Below is a small trained network, with its code and all its weights. Each question gives an input and a target symbol and asks what happens when units are switched off, that is, made to give their printed mean instead of their output.

import numpy as np


def w(rows, s, z=0):
    codes = np.array(rows[::2]) - 128.0
    scale = np.full(codes.shape[1], s)
    scale[-1] = z or s
    return codes * scale


def f(y):
    return y / 2 * (1 + np.tanh(0.7978845608 * (y + 0.044715 * y**3)))


def softmax(a):
    e = np.exp(a - a.max(-1, keepdims=True))
    return e / e.sum(-1, keepdims=True)


def log_softmax(a):
    a = a - a.max(-1, keepdims=True)
    return a - np.log(np.exp(a).sum(-1, keepdims=True))


def net(x, mask):
    ids = ['ΠΣΦΩαβεηλξ'.index(c) for c in x.split()]
    T = len(ids)
    res = E[ids] + P[:T]
    r = res
    for j in range(3):
        rows = slice(2 * j, 2 * j + 2)
        q, k, v = (r @ M[0][rows].T for M in (Q, K, V))
        z = softmax(np.where(np.tri(T) > 0, q @ k.T / 2**0.5, -1e9)) @ v
        o = O[0][rows]
        res = res + np.where(mask[j], z, o[:, -1]) @ o[:, :-1]
    y = f(res @ A[0][:, :-1].T + A[0][:, -1])
    res = res + np.where(mask[3:27], y, B[0][:, -1]) @ B[0][:, :-1]
    return log_softmax(res[-1] @ U[:, :-1].T + U[:, -1])


Q, K, V, O, A, B = {}, {}, {}, {}, {}, {}
E = w([
[187,22,166,174,107],'Π',
[72,143,192,77,99],'Σ',
[23,160,138,134,88],'Φ',
[167,181,38,180,108],'Ω',
[27,100,127,88,66],'α',
[205,206,181,139,132],'β',
[70,143,149,84,113],'ε',
[84,125,98,19,93],'η',
[217,114,88,184,6],'λ',
[70,186,110,79,106],'ξ',
],0.012)
P = w([
[59,92,138,66,141],'0',
[79,105,134,80,131],'1',
[94,121,132,82,113],'2',
[107,131,129,91,102],'3',
[114,151,137,92,82],'4',
[126,150,130,97,71],'5',
[135,165,133,95,55],'6',
[145,172,130,100,49],'7',
[151,179,136,102,31],'8',
[164,184,132,106,25],'9',
[167,193,139,101,10],'10',
[173,196,137,104,4],'11',
[162,199,142,92,3],'12',
],0.0062)
Q[0] = w([
[54,145,121,48,67],'head 0',
[155,47,168,196,251],'head 0',
[144,79,104,163,200],'head 1',
[144,84,126,170,170],'head 1',
[64,194,156,46,48],'head 2',
[146,127,128,141,155],'head 2',
],0.014)
K[0] = w([
[221,111,125,184,80],'head 0',
[45,116,152,83,254],'head 0',
[42,103,143,80,137],'head 1',
[66,82,139,92,99],'head 1',
[234,147,131,190,79],'head 2',
[90,132,117,103,142],'head 2',
],0.015)
V[0] = w([
[88,255,24,99,138],'head 0',
[38,236,100,101,190],'head 0',
[217,196,162,166,159],'head 1',
[245,144,22,240,153],'head 1',
[181,209,237,104,185],'head 2',
[187,146,203,89,181],'head 2',
],0.0072)
O[0] = w([
[63,253,105,42,123,198],'head 0',
[113,253,147,114,159,26],'head 0',
[58,79,175,94,221,64],'head 1',
[81,70,38,129,202,76],'head 1',
[102,122,244,96,199,5],'head 2',
[166,111,197,99,200,24],'head 2',
],0.0069,0.0023)
A[0] = w([
[181,71,148,150,115,117],'neuron 0',
[157,135,171,106,199,175],'neuron 1',
[198,134,47,106,99,126],'neuron 2',
[141,123,114,114,123,113],'neuron 3',
[254,68,153,168,94,150],'neuron 4',
[164,96,79,130,67,225],'neuron 5',
[96,160,93,42,121,127],'neuron 6',
[183,165,237,116,96,170],'neuron 7',
[106,170,97,87,105,78],'neuron 8',
[73,222,97,86,152,136],'neuron 9',
[127,125,144,200,72,201],'neuron 10',
[173,105,150,183,97,253],'neuron 11',
[193,124,144,158,104,179],'neuron 12',
[72,161,202,59,86,63],'neuron 13',
[93,205,197,219,98,44],'neuron 14',
[148,205,146,237,121,148],'neuron 15',
[162,224,203,77,152,98],'neuron 16',
[147,122,112,89,175,189],'neuron 17',
[105,150,146,178,100,181],'neuron 18',
[129,111,120,151,147,117],'neuron 19',
[140,73,111,133,95,176],'neuron 20',
[68,119,161,96,193,209],'neuron 21',
[202,153,111,150,126,185],'neuron 22',
[7,74,141,197,156,209],'neuron 23',
],0.0082,0.0055)
B[0] = w([
[155,156,105,147,164,152],'neuron 0',
[67,152,177,113,119,130],'neuron 1',
[122,188,182,84,125,187],'neuron 2',
[133,145,147,133,131,131],'neuron 3',
[152,159,56,129,176,183],'neuron 4',
[104,139,132,83,109,254],'neuron 5',
[148,208,144,161,118,231],'neuron 6',
[148,1,146,82,89,203],'neuron 7',
[154,182,113,165,122,192],'neuron 8',
[190,137,104,209,224,241],'neuron 9',
[100,85,90,123,139,193],'neuron 10',
[139,56,95,81,155,188],'neuron 11',
[136,119,88,94,134,157],'neuron 12',
[132,97,166,245,81,214],'neuron 13',
[72,51,81,252,211,154],'neuron 14',
[81,88,71,122,197,155],'neuron 15',
[213,86,173,141,189,195],'neuron 16',
[79,128,154,105,131,139],'neuron 17',
[76,66,71,129,148,166],'neuron 18',
[141,134,137,136,118,120],'neuron 19',
[134,129,148,99,133,186],'neuron 20',
[74,181,153,75,195,163],'neuron 21',
[117,135,130,92,146,150],'neuron 22',
[220,160,111,60,151,184],'neuron 23',
],0.0069,0.009)
U = w([
[153,62,76,84,148,219],'Π',
[142,73,177,177,116,52],'Σ',
[53,76,83,231,172,44],'Φ',
[93,213,66,132,169,189],'Ω',
[11,102,136,153,11,183],'α',
[121,120,205,100,209,192],'β',
[148,102,151,177,121,67],'ε',
[253,175,184,128,37,67],'η',
[56,145,138,66,47,75],'λ',
[206,130,124,192,171,1],'ξ',
],0.0062,0.0032)

Each question gives the input, a string of symbols that net reads in full, and the target symbol t.
The units are the heads (2 rows each of Q, K, V and O) and the neurons (one row each of A and B). Each row of codes is followed by its name. A weight is (code - 128) times the scale printed after its matrix; where a second scale follows, it is the last column's (O, A, B and U).
mask holds one flag per unit, heads first, then neurons. A switched-off unit (its flag False) gives its mean, the last column of its rows in O or B, instead of its output. The means were averaged over made-up inputs and are rounded, as every weight is.
A unit's drop is (log p(t) with every unit on - log p(t) with that unit switched off) / (log p(t) with every unit on - log p(t) with every unit switched off).
The circuit of an input: a set's keep is (log p(t) with only the set's units on - log p(t) with every unit switched off) / (log p(t) with every unit on - log p(t) with every unit switched off). Starting from the 12 units with the biggest drops (on a tie, the unit counted first), units are removed one at a time, each time the one whose removal leaves the highest keep (on an exact tie, the one counted first), for as long as the keep stays at least 0.8.
units of the circuit, in order: the units of the circuit, biggest drop first
most important unit: the unit with the biggest drop
top k neurons: the k neurons with the biggest drops, biggest first
heads that matter: for each layer, one digit per head in row order, 1 if its drop is at least 0.15 and else 0, layers parted by /
drop of u: that unit's drop, to one decimal
input Φ Ω η η α α η Φ η Π Φ ξ β, target β: heads that matter => 011
input ε ε Φ ε Φ η ε η β ε, target β: units of the circuit, in order => head 2; head 1
input Σ ξ η Φ β, target β: units of the circuit, in order => head 2; head 1; neuron 21
input η Φ η α Ω η Σ, target Ω: most important unit => head 1
input Ω η η η η Σ, target Ω: units of the circuit, in order => head 0; head 1; neuron 7
input α Ω β η ξ, target β: heads that matter => 011
input β α ε ε, target β: units of the circuit, in order => head 2; neuron 21
input η Φ Ω Π ξ α α, target Π: units of the circuit, in order => head 0; neuron 23; head 1
input η α Φ α Σ α, target α: heads that matter => 010
input η Σ η Π η η η Ω, target Ω: units of the circuit, in order => head 0; neuron 7; neuron 13
input Φ α Ω Π Π η Φ η Φ η η α α, target Π: heads that matter => 100
input η Φ α η η Φ ξ, target ξ: top 3 neurons => neuron 9; neuron 16; neuron 14
input Π α β Ω Π Ω η η η, target Ω: units of the circuit, in order => head 1; head 0; neuron 7; neuron 6
input η Σ Π λ Ω, target Π: top neuron => neuron 6
input Π β ε η Φ ξ η Φ, target β: top 2 neurons => neuron 21; neuron 23
input η α Φ, target Φ: drop of head 0 => 0.6
input η Ω Φ Φ α Φ β α Φ ε α, target β: drop of head 2 => 0.8
input Φ ξ α Ω Φ Φ, target Ω: drop of head 0 => 0.4
input Σ Σ η η Π Σ η ξ Φ ξ η ξ, target Π: drop of neuron 4 => 0.1
input Φ η α, target α: top neuron => neuron 23
